In the rows, 128 means zero.
Each row of numbers belongs to one of the elements below and depends on some of the facts about them. Some rows are named. Which element is each other row?

Some facts about the elements:
J919 nebru J31; J919 nebru J664; J919 nebru J184; J919 nebru J996
J702 nebru J168; J702 nebru J533; J702 nebru J179; J702 nebru J811
J702 nebru J780; J109 nebru J304; J109 nebru J294; J109 nebru J965
J109 nebru J603; J583 nebru J158; J655 nebru J175; J655 nebru J837
J655 nebru J651; J655 nebru J667; J47 nebru J220; J47 nebru J714
J47 nebru J850; J47 nebru J408; J47 nebru J996; J675 nebru J263
J675 nebru J282; J675 nebru J175; J675 nebru J272; J675 nebru J598
J675 nebru J41; J385 nebru J500; J385 nebru J965; J385 nebru J575
J557 nebru J949; J557 nebru J867; J557 nebru J796; J557 nebru J510
J762 nebru J249; J762 nebru J554; J762 nebru J329; J795 nebru J464
J795 nebru J323; J795 nebru J664; J795 nebru J969; J795 nebru J996
J678 nebru J483; J678 nebru J164; J909 nebru J413; J909 nebru J34
J909 nebru J164; J20 nebru J263; J20 nebru J131; J20 nebru J415
J20 nebru J879; J172 nebru J117; J893 nebru J120; J893 nebru J533
J893 nebru J34; J893 nebru J585; J859 nebru J512; J859 nebru J883
J859 nebru J146; J335 nebru J168; J296 nebru J687; J296 nebru J376
J93 nebru J531; J93 nebru J247; J594 nebru J317; J594 nebru J340
J594 nebru J512; J594 nebru J796; J594 nebru J969; J594 nebru J41
J10 nebru J168; J10 nebru J603; J492 nebru J272; J447 nebru J421
J447 nebru J249; J328 nebru J539; J328 nebru J651; J328 nebru J193
J328 nebru J217; J902 nebru J117; J902 nebru J34; J950 nebru J654
J950 nebru J805; J950 nebru J70; J955 nebru J220; J955 nebru J406
J955 nebru J373; J696 nebru J31; J696 nebru J41; J696 nebru J667
J92 nebru J399; J121 nebru J757; J121 nebru J877; J121 nebru J664
J121 nebru J193; J821 nebru J969; J404 nebru J654; J404 nebru J408
J404 nebru J554; J970 nebru J220; J970 nebru J323; J970 nebru J539
J970 nebru J282; J970 nebru J737; J970 nebru J915; J240 nebru J500
J240 nebru J415; J240 nebru J179; J240 nebru J405; J240 nebru J123
J418 nebru J421; J418 nebru J399; J418 nebru J626; J418 nebru J373
J418 nebru J329; J871 nebru J420; J871 nebru J226; J650 nebru J405
J650 nebru J123; J650 nebru J725; J650 nebru J585; J470 nebru J421
J470 nebru J295; J175 klastiflak J780; J919 klastiflak J678; J919 klastiflak J667
J919 klastiflak J585; J919 klastiflak J376; J34 klastiflak J883; J34 klastiflak J725
J937 klastiflak J675; J937 klastiflak J272; J937 klastiflak J737; J937 klastiflak J300
J684 klastiflak J317; J684 klastiflak J420; J850 klastiflak J988; J850 klastiflak J376
J109 klastiflak J492; J109 klastiflak J965; J662 klastiflak J539; J186 klastiflak J531
J186 klastiflak J893; J186 klastiflak J805; J186 klastiflak J988; J186 klastiflak J300
J47 klastiflak J500; J47 klastiflak J539; J47 klastiflak J650; J47 klastiflak J408
J47 klastiflak J585; J168 klastiflak J500; J762 klastiflak J500; J762 klastiflak J702
J762 klastiflak J92; J762 klastiflak J988; J762 klastiflak J164; J32 klastiflak J179
J32 klastiflak J408; J32 klastiflak J811; J32 klastiflak J509; J229 klastiflak J323
J423 klastiflak J323; J423 klastiflak J483; J423 klastiflak J509; J423 klastiflak J510
J969 klastiflak J867; J969 klastiflak J193; J263 klastiflak J651; J263 klastiflak J915
J263 klastiflak J158; J405 klastiflak J696; J247 klastiflak J294; J247 klastiflak J664
J247 klastiflak J626; J247 klastiflak J217; J728 klastiflak J421; J728 klastiflak J317
J728 klastiflak J837; J728 klastiflak J193; J728 klastiflak J988; J728 klastiflak J359
J728 klastiflak J811; J728 klastiflak J725; J220 klastiflak J10; J220 klastiflak J294
J220 klastiflak J796; J329 klastiflak J92; J329 klastiflak J184; J859 klastiflak J651
J859 klastiflak J158; J226 klastiflak J20; J226 klastiflak J664; J226 klastiflak J655
J226 klastiflak J359; J31 klastiflak J300; J117 klastiflak J131; J117 klastiflak J335
J117 klastiflak J557; J117 klastiflak J667; J123 klastiflak J470; J413 klastiflak J317
J413 klastiflak J664; J413 klastiflak J988; J413 klastiflak J217; J93 klastiflak J877
J93 klastiflak J651; J93 klastiflak J70; J447 klastiflak J871; J447 klastiflak J420
J304 klastiflak J893; J304 klastiflak J272; J663 klastiflak J576; J663 klastiflak J483
J663 klastiflak J359; J663 klastiflak J489; J663 klastiflak J184; J824 klastiflak J702
J824 klastiflak J651; J824 klastiflak J737; J245 klastiflak J179; J532 klastiflak J757
J532 klastiflak J509; J121 klastiflak J811; J404 klastiflak J509; J240 klastiflak J893
J240 klastiflak J879; J240 klastiflak J347; J240 klastiflak J902; J418 klastiflak J576
J418 klastiflak J583; J418 klastiflak J193; J418 klastiflak J811; J415 klastiflak J654
J464 klastiflak J780; J41 klastiflak J583

Named rows:
[147 111 133 123 122 120 114 138 116 113 140 137 129 113 128 144 135 120
 149 129 131 142 125 158 135 125 124 109 117  99 127 142 111 134 119 124
 128 105 106 114 132 139 153 112 139 143 149 124 129] : J483
[ 94 174 150 103 186 129 162 100 165 187  97 115  81 159  68 131  84 184
 126 156 126  98 170 129 132 167  89 180 128 197 126 118 164 125 106 138
 124 145 133 123 125 104 111 116 141 168  74 156 124] : J31
[119 146 123 150 133 116 188 139 113 171  66  99  91 128 105 140 140 132
 183 150 134 118 208 208 177 104 129 179 133 103 118 163 154 203 109 125
 132 133 113 118 109 106 140 174 139 162 127 110  31] : J532
[123 188 127 124 125 176 158 104 130 111  74  99 141 155 171 104 127 151
 115 123 133 121 177  98 101 114  66 172 126 172 153  80 154 194 151 112
  88 156 140 154  98 125  94 210 100 138 127  73 118] : J168
[135 111 146 128 110 127 117 121 123 119 119 132 121 122 109 145 132 106
 167 160 144 128 124 149 166 128 134 105 126  99 112 138 113 152 132 131
 136 117  98 107 133 142 133 115 134 145 157 139 109] : J323
[114 156 116 137 139 141 170 126 138 139 111 103 105 143 128 138 125 154
 132 122 110 124 190 123 120 124 102 149 108 146 144 114 157 155 113 116
 106 136 127 152 123 121 127 169 113 138  88 115 114] : J117
[137 119 137 124 120 128 103 116 128 115 147 144 154 128 143 113 124 129
 122 140 141 141 110 132 123 137 123 127 132 104 125 129 122 120 132 121
 140 110 128 107 127 146 124 114 149 120 151 130 135] : J603
[135  97 143 130 131 125 105 147 118 134 132 139 151 121 131 145 132 114
 126 123 129 122  87 144 130 119 150 101 151 146 106 140 111 104 134 140
 123 135 123 120 133 111 120 119 119 133 144 116 135] : J594
[143  97 130 124 111 134 104 145 120 115 147 141 153 122 127 131 121 134
 127 104 129 127 108 123 110 142 135 111 147 123 114 136 120 114 124 125
 131 132 124 119 133 136 134 118 149 130 131 129 151] : J867
[ 73 122  51 114 159 153 200 129 106 184 113 113 130 169  79 102 193 165
 148 167 105  99 165  55 155 104 166 131 149 105 164 113 159 161 105 108
  97 111 188 121 185 138  97 184 110 100  57 119 135] : J263
[145 119 127 109 126 127 111 128 129  93 133 132 127 111 125 130 119 106
 133 127 139 128 108 122 129 139 133 116 127 106 135 144 117 126 125 131
 134 126 129 117 124 140 140 115 144 126 143 145 146] : J249
[150 112 141 118 139 133 112 110 114 109 134 125 150 126 155 129 143 120
 111 117 146 127 100 142 118 109 136 120 134 134 145 108 100 119 135 125
 117 124 122 128 117 122 122 121 103 127 173  99 134] : J650
[136 123 138 118 120 135 107 111 123 115 144 137 150 127 147 118 123 128
 128 142 141 140 111 128 130 138 118 126 131 105 125 128 121 121 135 124
 141 106 127 112 122 147 126 124 148 116 149 129 134] : J965
[139 105 144 106 138 134 114 111 124 115 143 130 138 116 121 132 126 133
 128 132 133 122 110 131 124 126 133 126 139 117 129 118 116 113 137 126
 139 110 118 122 129 131 122 102 144 128 152 142 149] : J879
[106 148 130 130 138 146 178 108 146 148 113 102 112 157 116 127 127 155
 121 120 110 119 182 125 124 125 117 170 121 130 138 108 161 152 121 111
 122 123 134 146 124 115 119 168 120 113  95 124 101] : J123
[129 126 134 128 129 120 108 122 125 128 147 145 148 131 159 119 133 124
 111 138 134 139  96 143 135 123 137 120 129 115 121 134 113 102 130 132
 135 114 128 116 123 134 128 118 127 116 153 120 124] : J10
[146 116 135 112 120 134 112 123 133  96 131 132 125 119 128 127 120 106
 135 124 144 127 102 116 127 147 132 110 126 114 134 138 112 134 122 129
 138 131 130 115 120 140 142 114 135 121 143 137 142] : J554
[147 123 126 122 135 118 107 136 117 108 138 135 138 119 150 139 137 119
 124 125 133 140 107 143 121 115 125 108 120 132 139 132 101 109 123 128
 117 121 111 131 122 127 132 110 111 138 153 108 142] : J678
[133 105 139 121 120 133 105 142 125 113 139 139 149 124 126 137 124 125
 136 125 133 132 105 127 124 132 125 109 139 123 116 138 115 123 130 122
 128 119 122 111 133 133 128 125 146 132 137 126 144] : J146
[136 110 135 129 132 119 106 133 117 132 137 135 142 115 129 142 136 116
 130 135 127 119  96 140 133 113 144 108 137 136 114 125 111 105 139 142
 126 127 120 132 132 128 114 108 123 130 148 129 139] : J696

Which element is each row?
No name comes twice in this set of rows, the named rows included.
[155 149 143  90 117 180 105  95 111  61  90 115 173 125 190 109 135 124
 114 122 162 131 106 101  89 109  80 131 139 153 154  77 110 171 171 115
  93 133 123 129 101 144  95 165 108 140 200  71 157] | J500
[ 99 155 116 144 145 128 178 133 137 159  92 109 100 139 117 138 128 141
 144 148 116 121 183 152 155 115 118 162 120 126 122 140 156 165 113 130
 124 135 132 138 118 116 122 174 129 138 105 117  75] | J229
[126 144 115 154 128 126 168 134 118 161  98 109 109 136 119 117 134 153
 134 116 129 117 188 148 124 127 123 176 140 140 136 126 161 164 111 126
 126 158 134 150 121 114 125 164 131 141  99 115  88] | J245
[166  95 141 122 113 132 120 116 107 119 139 127 148 124 127 118 135 142
 130 110 159 130 132 163 114 134 141 146 149  95 144 118 121 145 127 112
 139 114 110 115 120 137 142 108 147 131 163 122 119] | J179
[128 119 126 138 106 114 112 146 134 118 147 145 137 117 138 127 124 116
 122 104 115 147 111 129 123 126 141 120 118 113 117 135 117 111 143 126
 139 119 124 123 134 130 146 110 138 117 135 135 131] | J359
[156 118 143 106 122 152 111 107 123  88 128 119 147 126 150 130 137 130
 123 116 143 132 115 128 108 121 111 118 125 123 147 103 110 139 143 116
 113 114 109 128 120 140 130 131 114 137 165 101 150] | J585
[102 164 139 118 190 124 175  96 151 183 109 106 103 162 112 126 112 160
  96 133 119 106 160 156 131 127 121 183 133 173 136 118 153 117 111 132
 123 136 143 145 116  88 106 135 116 121 102 123  96] | J240
[127 116 121 136 124 103 112 142 118 131 139 136 132 102 134 135 143 109
 124 138 117 134  95 134 136 102 148 110 124 130 112 127 108  99 151 141
 136 126 118 136 135 133 124 102 123 127 156 138 141] | J655
[ 82 197 148 105 200 119 167 108 181 180 101 120  76 153  90 131  74 169
 106 138 104 115 166 133 123 154  82 191 111 205 131 132 147 118 125 135
 126 138 148 123 114  91 120 117 127 158  82 148 126] | J186
[122 174 114 137 134 156 165 122 126 129  84 102 117 142 147 119 131 149
 123 128 131 114 176 115 109 110  89 161 130 171 146 101 163 172 126 129
  96 163 137 163 110 118 100 195 101 140 110  87 112] | J662
[122 107 146 161 136 163 157 110 151 111 151  75  86 124 134 186 126 153
 131 163  98  96 196 143 149 120  98 108 119 118  89 115 242  87  60 151
 121 146 104 249 109 150  42 214 135  66  58 159  93] | J175

Now the same elements, written a new way:
Named rows:
[136 138 105 128 111 137 121 114 126 132 125 113 131 120 134 116 135 131
 157 128 132 129 132 147 127 124 130] : J172
[121 124 113 146 118 135 163 130 130 132 125 127 132 120 138 125 125 133
 147 120 123 120 131 117 132 144 135] : J821
[131 125 129 128 128 130 126 129 127 131 132 129 124 129 129 134 125 127
 124 131 124 130 128 130 129 129 129] : J155
[136 112 126 134 128 139 129 118 130 142 131 127 127 122 119 143  98 134
 126 128 120 145 131 137 129 132 135] : J247
[121 138 129 130 130 115 135 113 131 125 117 123 140 120 122 119 135 130
 131 123 138 115 135 121 120 119 121] : J92
[136 116 139 137 109 125 129 107 127 157 135 110 146 118 120 141 122 145
 140 132 125 144 125 114 127 110 135] : J762
[130 117 139 137 128 124 127 123 131 132 131 122 133 124 126 139 130 133
 124 131 124 127 133 126 125 117 123] : J249
[138 109 135 140 123 132 126 117 124 152 137 122 131 122 121 148 113 137
 129 138 118 141 128 127 131 121 132] : J329
[129 164  99 125 118 123 124 114 126 111 123  96 140 128 143  96 142 127
 155 122 134 116 134 161 125 124 109] : J902
[138 112 124 134 126 138 128 120 129 144 134 130 127 121 120 144 103 133
 125 132 118 144 128 135 130 132 134] : J226
[125 151 141 122 126 109 135 140 119 105 139 100 135 153 150 109 135 127
 112 128 123 127 119 134 130 129  99] : J877
[129 124 128 130 132 127 124 134 128 133 132 130 129 128 123 132 126 125
 126 130 121 129 125 129 128 129 128] : J575
[134 117 124 124 132 144 131 114 141 143 134 127 132 132 117 145  96 140
 120 130 127 156 140 135 129 131 138] : J220
[128 131 129 126 129 135 139 131 135 135 137 130 127 138 136 131 129 133
 128 135 122 135 135 123 134 132 132] : J996
[140 121 130 130 120 135 124 129 123 154 143 130 123 125 129 144 120 134
 133 142 114 141 124 121 138 128 135] : J850
[131 124 132 127 130 129 123 129 129 132 134 128 125 132 129 133 127 130
 124 133 124 132 129 128 130 126 127] : J406
[140 112 125 134 125 138 125 122 123 155 137 135 123 117 121 150 108 133
 133 139 116 141 127 127 134 132 137] : J245
[126 144 129 117 138 120 124 132 123 127 128 141 118 126 130 122 143 124
 122 139 134 116 136 119 133 129 124] : J539
[124 121 115 148 112 134 156 126 121 119 119 126 129 115 135 127 124 129
 140 116 134 118 128 118 130 151 134] : J594
[127 151 141 120 125 110 127 134 116  99 135 104 131 148 144 111 134 127
 106 126 133 127 120 132 130 132 105] : J651

Name these rows:
No name comes twice in this set of rows, the named rows included.
[119 144 117 118 136 116 128 122 136 114 113 134 137 118 110 115 123 120
 123 116 144 118 129 128 118 140 128] | J20
[139 111 131 129 123 144 139 125 111 155 129 151 109 125 131 132  98 135
 137 138 109 139 109 127 130  99 130] | J168
[125 145 122 124 138 121 125 129 127 119 127 128 127 128 132 117 137 123
 127 131 129 114 134 138 128 130 115] | J164
[138 130 136 131  97 122 133 127 113 135 146  89 146 139 139 124 116 139
 135 126 116 153 102 125 132 126 118] | J93
[126 144 135 120 127 112 122 128 116  94 125 117 126 133 135 115 129 123
 104 120 143 122 124 133 126 139 113] | J272
[118 141 122 124 147 129 146 127 143 121 125 138 125 134 130 120 123 128
 120 126 132 121 149 132 129 138 124] | J664
[124 137 125 123 145 122 128 123 129 112 120 137 121 125 124 123 126 123
 114 127 138 118 141 134 126 134 123] | J837
[122 140 125 124 145 125 134 128 134 117 123 139 122 128 129 123 130 126
 120 130 131 117 141 131 128 132 122] | J184
[138 126 131 139  95 124 142 127 111 132 143  92 144 135 142 126 113 139
 137 125 116 145 103 125 132 133 121] | J859
[137 134 129 113 112 138 133 123 133 169 144 129 133 132 129 137 130 142
 148 145 123 153 128 101 141 123 147] | J47
[135 103 137 147 112 127 133  94 131 159 127 113 144 107 112 150 116 147
 140 129 128 141 136 117 122 106 138] | J418
[129 135 134 116 118 128 128 117 135 140 129 122 136 132 126 126 133 138
 135 129 137 140 132 117 127 119 136] | J955
[120 132 127 127 150 123 133 119 139 112 117 134 128 126 120 126 121 128
 112 123 137 117 147 140 121 127 121] | J626
[128 153 114 121 127 118 122 128 119 136 123 136 124 113 131 112 163 120
 151 138 134 103 130 114 133 124 128] | J678

Now the same elements, written a new way:
Named rows:
[121 132 123 114 123 130 118 131 118 137 139 135 126 109 124 124 129 139
 130 138 120 132 115 143 132 129 135 141 141 112 107 138 139 123 146 117
 134 138 126 149 115 113 133 124 139 121 136 123 124 136 141 142 123 126] : J294
[111 111 152 117  93 105 119 141 123 132 140 145 125 139 127 124  75 129
 117 151 168 124 151 118 138 138 127 143 119 128 138 103 123 141 118 140
 142 135 117 133 131 142 143 128 130 112 155 133 124 132 102 126 102 132] : J405
[152 131 129 144 139 154 126 147 140 130  98 117 127 110 103 168 150 110
 108 129 104 100 122 129 111 126 103 107 115 145 147 137 105 107 122 155
 125 114 134 103 102 138 101 147 126 161  96 118 126  99 122 116 132 132] : J950
[110 108 133 185 131  86 162 106 124 147 153 147  92 177 140 115 103 153
 135 101 221 187 178 108 116 117 105 156 108 108 150 111 160 147 167 114
  79 159  64 124 141 177 100 117 119 134 149 122 174 117 100 115  97 144] : J937
[118 124 120 109 115 140 131 132 119 143 135 131 116 112 117 137 128 137
 135 144 135 125 119 135 124 129 117 135 136 117 105 126 131 129 142 138
 129 133 133 147 113 121 126 124 152 127 130 131 125 149 135 145 121 134] : J654
[167 160 123 120 148 121 124 153 176 112 107 106 160  97 119 146 149  96
  73 147  98 148 128 157  81  87 141 100 128 110 146 181 136 120 121 105
 115 127 111 101  83 150 142 155  69 166  92  78 129  50 176 140 180 135] : J335
[156 144 160 118 130  88 137  92 145 119 133 159 140 187 166 116 132 168
 184 132 135 128 165 132 120 167 150 115 139 117 122 121  90 147 133 119
 136 117 117 156 181 101 154 123  98 122 160 141 148 127 109 106 130 132] : J117
[113 107 152 116  90 102 122 140 124 132 139 144 130 140 130 123  72 128
 119 151 167 122 149 115 138 138 128 143 119 130 140 104 124 139 118 136
 142 136 118 133 133 140 144 126 131 115 157 136 122 131 104 130 103 136] : J123
[118 131 113 126 127 135 127 124 111 134 133 131 135 118 124 124 139 142
 131 127 124 124 123 135 138 129 131 138 148 115 109 129 144 121 136 130
 121 143 131 147 121 120 135 119 141 117 134 127 118 150 144 140 132 129] : J867
[120 121 119 124 123 133 126 134 113 143 137 139 124 106 118 133 125 138
 125 137 130 123 120 138 127 131 121 145 144 113 108 130 135 123 142 131
 136 141 130 152 113 121 131 127 148 121 135 121 126 144 138 142 121 125] : J575
[126 152 130 128 120 136 104 111 109 141 141 134 122 109 125 136 121 137
 144 140 140 151 112 131 172 137 151 145 114  93 122 146 134 137 169 100
 131 122 117 140 127 100 117 111 127 131 137 114 113 126 124 126  93 121] : J988
[144 135 152 115 142 165 103 140 146 124 119 112 124 149 132 123 135  82
 134 148 143 142 104  79 114 122 145  88  73 163 165 104  95 150 126 121
 138  95 154  73 163 135  92 143  93 166 103 170 110  43  97  80 126 133] : J919
[116 128 116 120 132 131 130 128 115 137 138 136 125 117 124 126 135 142
 136 131 123 128 121 138 128 130 126 142 145 114 107 135 140 123 145 124
 129 140 131 150 120 116 132 125 148 121 132 126 130 144 143 142 128 127] : J590
[116 146 157 112  95 118  97 105 122 143 152 135 122 142 135 120  84 114
 154 154 178 171 121 107 182 138 170 139  92 102 138 119 119 166 155  98
 134 100 114 117 161 110 122 106 100 130 146 140 116 103  94 107  73 123] : J850
[114 133 108 126 129 136 128 122 116 142 130 125 137 119 120 133 140 144
 127 129 131 112 123 135 144 126 130 131 140 109 113 130 144 120 129 136
 121 144 131 149 122 116 142 121 138 112 134 126 115 161 149 148 138 131] : J576
[122 131 110 115 118 132 136 112 126 131 125 111 106 124 117 136 137 130
 146 123 111 139 127 147 140 121 115 141 142 122  92 149 142 128 133 140
 111 104 125 134 110 118 128 105 149 128 118 125 140 179 140 157 120 125] : J249
[120 125 122 119 121 130 124 141 115 142 135 139 126 108 117 133 122 137
 123 141 130 125 120 144 123 128 123 146 142 113 110 129 137 119 141 129
 135 145 128 148 109 125 134 132 147 126 135 119 122 143 142 147 128 134] : J965
[144 133 121 188 179 158 106 142 132  96 104 117 132 115 131 126 160 115
  99  89  69 107 113 118 124 119 130 115 120 167 165 142 133  96 114 108
 133 126 149 104 123 152  91 147 125 129 103 113 121  97 124  94 144 115] : J696
[123 127 114 129 133 130 129 126 117 139 139 134 119 117 124 127 135 147
 134 131 130 134 121 138 127 130 122 143 141 112 108 133 139 122 150 128
 125 142 126 152 118 123 127 122 145 127 133 126 131 143 142 143 127 131] : J347
[ 75 130 182 113 127 107 181 181 119 103 137 174 172 181 186 122  62 105
 125  96 171 141 170  99 113 116  84 161 196 137 134  94 167 191  50 109
 149 120 122 117 132 134 144 152 147  94  95 153 172 171 114  75 142  48] : J263

Which element is each row?
No name comes twice in this set of rows, the named rows included.
[166 156 144 121 139 125 126 162 166 111 102 122 159  98 123 163 132  96
  85 143 108 136 132 152  90 106 124 108 133 115 152 172 123 129 117 114
 134 125 113 100  85 136 131 166  89 169  91  83 137  60 152 119 158 120] | J702
[111 109 121 190 138 102 146 101 116 148 161 137  94 180 137 104 111 156
 136  98 216 188 162  96 126 117 124 148  94 113 157 106 161 143 169 102
  82 163  80 121 157 176  94 111 116 132 155 136 158 102 103 112  94 149] | J31
[141 135 109 129 175 196 130 147 129 148 116 109 126 123 112 138 200 103
 126 135 127 118  79  92  87 112 114  81  98 146 140 111 114 124 135 135
 121 130 166  92 137 134  81 149 118 177  79 162 110  62 139 103 158 132] | J795
[148 152 160 124 120  92 139  93 140 131 127 153 152 176 158 127 125 171
 173 137 154 111 165 124 140 168 150 111 133 108 131 113  98 144 126 132
 134 123 116 156 168 106 162 120  93 116 161 135 132 133 114 109 131 137] | J34
[144 123 121 219 180 141 106 141 124  91  97 125 129 113 127 129 143 122
  85  72  69 109 127 124 131 124 119 130 122 164 181 149 137  86 117 108
 131 139 138 104 115 163  87 147 134 120 108  92 131 107 117  87 133 113] | J675
[157 119 152 144 125 141 114 170 132 122  91 135 130  91  95 185 116 113
  93 152 106  75 127 135 114 149  97 121 112 147 160 134  85 101 121 161
 166 123 135 113  84 138 107 166 141 158 113  97 120  91 104 114 117 130] | J650
[114 129 143  97  91 111 126 111 136 119 137 118 115 151 139 109  88 108
 151 136 139 157 142 120 155 128 145 134 118 137 118 126 125 156 120 125
 121  85 118 113 145 119 136 100 119 117 138 148 135 151 107 130 100 123] | J329
[145 144 126 165 144 150 130 132 134 129  81 100 157 124 113 164 157 121
  98 118 107  75 131 120 137 120 112  93 114 137 162 135 123 105  98 166
 107 129 138 109 111 144 117 137 107 140 102 112 109 116 138 116 158 128] | J583
[126 120 146  87 100 133  97 151 120 128 141 155 114  89 119 135  91 115
 131 164 115 133 104 146 142 152 136 153 136 123 111 138 110 137 149 111
 183 116 139 141 113  96 130 136 155 127 138 120 117 123 109 132  91 121] | J500
[134 134 121 115 128 122 130 132 125 137 135 141 132 115 127 137 132 149
 134 139 125 130 128 144 123 136 128 137 148 103 106 139 132 124 142 122
 136 139 122 154 115 115 140 132 132 126 137 112 133 136 148 147 133 129] | J533
[147 141 117 176 187 165 112 136 129 108 105 113 135 119 133 123 177 113
 109  94  79 118 102 112 110 117 131 102 120 158 156 136 129 102 120 108
 126 126 155 101 133 143  86 146 122 141  90 126 119  89 135  93 155 117] | J594

